Below are the code and all the weights of a small trained network. Each question names an input and a class and asks about switching units off, where a switched-off unit gives its printed mean instead of its output.

import numpy as np


def w(rows, s, z=0):
    codes = np.array(rows[::2]) - 128.0
    scale = np.full(codes.shape[1], s)
    scale[-1] = z or s
    return codes * scale


def norm(h):
    return h / np.sqrt((h * h).mean(-1, keepdims=True) + 1e-5)


def f(y):
    return y / 2 * (1 + np.tanh(0.7978845608 * (y + 0.044715 * y**3)))


def log_softmax(a):
    a = a - a.max(-1, keepdims=True)
    return a - np.log(np.exp(a).sum(-1, keepdims=True))


def net(x, mask):
    res = np.array(x, float).reshape(1, 2) / 4 @ E
    u = 0
    for l in range(2):
        y = f(norm(res) @ A[l][:, :-1].T + A[l][:, -1])
        res = res + np.where(mask[u : u + 11], y, B[l][:, -1]) @ B[l][:, :-1]
        u += 11
    return log_softmax(norm(res)[-1] @ U[:, :-1].T + U[:, -1])


A, B = {}, {}
E = w([
[98,9,254,86,69,79,118],'x0',
[196,125,87,114,139,249,129],'x1',
],0.0058)
A[0] = w([
[139,113,69,144,142,170,142,75],'0.n1',
[122,134,99,177,154,149,133,160],'0.n2',
[163,89,197,7,115,144,138,238],'0.n3',
[190,2,115,131,102,168,130,250],'0.n4',
[103,172,101,145,169,30,148,114],'0.n5',
[191,86,150,114,108,129,94,38],'0.n6',
[158,66,142,170,154,93,96,25],'0.n7',
[159,146,112,144,135,140,159,191],'0.n8',
[38,171,164,114,58,83,131,252],'0.n9',
[174,92,140,71,109,87,91,123],'0.n10',
[91,124,74,154,138,85,158,83],'0.n11',
],0.008,0.0025)
B[0] = w([
[253,104,178,79,118,164,73,184],'0.n1',
[144,164,214,134,108,54,104,175],'0.n2',
[78,120,130,164,102,71,139,252],'0.n3',
[110,146,68,16,100,119,106,254],'0.n4',
[223,120,94,118,136,62,66,205],'0.n5',
[83,101,61,144,67,115,132,151],'0.n6',
[194,136,169,102,200,161,128,128],'0.n7',
[122,209,114,120,226,125,197,176],'0.n8',
[195,192,143,190,195,159,68,222],'0.n9',
[146,125,144,233,140,115,195,164],'0.n10',
[137,219,87,148,57,137,78,152],'0.n11',
],0.0053,0.006)
A[1] = w([
[148,122,116,74,157,96,77,223],'1.n1',
[89,113,91,89,83,212,119,212],'1.n2',
[138,83,214,191,151,149,103,170],'1.n3',
[158,94,155,103,152,149,130,95],'1.n4',
[128,185,154,141,123,207,114,115],'1.n5',
[106,2,106,99,108,173,149,63],'1.n6',
[123,109,177,197,164,124,104,17],'1.n7',
[156,158,130,209,93,164,126,182],'1.n8',
[145,142,94,105,173,233,163,219],'1.n9',
[122,159,181,112,152,76,136,253],'1.n10',
[176,127,103,110,127,154,167,107],'1.n11',
],0.0087,0.0023)
B[1] = w([
[181,140,76,202,174,169,106,229],'1.n1',
[81,109,158,125,77,38,111,208],'1.n2',
[72,115,184,163,135,105,122,174],'1.n3',
[148,153,48,138,141,190,87,127],'1.n4',
[128,89,128,108,92,78,26,175],'1.n5',
[51,246,56,59,42,36,140,192],'1.n6',
[72,72,232,134,139,102,225,155],'1.n7',
[69,45,185,57,114,64,126,179],'1.n8',
[53,1,174,72,75,145,137,254],'1.n9',
[201,102,135,184,147,145,177,204],'1.n10',
[169,97,202,154,131,175,103,173],'1.n11',
],0.0062,0.0051)
U = w([
[237,190,80,200,215,119,46,254],'0',
[171,66,114,54,131,223,41,254],'1',
[80,57,221,237,165,48,156,211],'2',
[42,114,104,97,54,90,134,254],'3',
[79,173,106,152,183,169,169,2],'4',
[87,176,142,106,163,254,228,2],'5',
[95,124,84,187,160,192,148,2],'6',
],0.0078,0.0026)

Each question gives the input, the list of numbers given to net, and the class t.
The units are the neurons (one row each of A and B). Each row of codes is followed by its name. A weight is (code - 128) times the scale printed after its matrix; where a second scale follows, it is the last column's (A, B and U).
mask holds one flag per neuron, layer by layer. A switched-off neuron (its flag False) gives its mean, the last column of its row in B, instead of its output. The means were averaged over made-up inputs and are rounded, as every weight is.
A unit's drop is (log p(t) with every unit on - log p(t) with that unit switched off) / (log p(t) with every unit on - log p(t) with every unit switched off).
The circuit of an input: a set's keep is (log p(t) with only the set's units on - log p(t) with every unit switched off) / (log p(t) with every unit on - log p(t) with every unit switched off). Starting from the 12 units with the biggest drops (on a tie, the unit counted first), units are removed one at a time, each time the one whose removal leaves the highest keep (on an exact tie, the one counted first), for as long as the keep stays at least 0.8.
circuit, biggest first: the units of the circuit, biggest drop first
k most important neurons: the k neurons with the biggest drops, biggest first
k most important neurons of layer l: the k neurons of layer l with the biggest drops, biggest first
drop of u: that unit's drop, to one decimal
input [1,6], class 3: circuit, biggest first	[0.n9; 1.n2]
input [-6,6], class 1: circuit, biggest first	[1.n9]
input [1,8], class 3: circuit, biggest first	[0.n9; 1.n2]
input [8,3], class 3: 2 most important neurons	[0.n4; 1.n6]
input [-1,1], class 1: 2 most important neurons of layer 1	[1.n9; 1.n5]
input [0,-8], class 0: 2 most important neurons	[0.n5; 1.n9]
input [-6,1], class 1: 3 most important neurons	[1.n9; 0.n3; 0.n9]
input [1,4], class 3: 3 most important neurons	[0.n9; 1.n2; 0.n5]
input [-2,2], class 1: 2 most important neurons	[1.n9; 0.n5]
input [-5,1], class 1: 2 most important neurons	[1.n9; 0.n3]
input [-1,-3], class 0: drop of 0.n5	0.1
input [-4,-4], class 0: drop of 0.n9	0.0
input [-4,2], class 1: drop of 1.n9	0.2
input [0,1], class 1: most important neuron of layer 1	[1.n6]
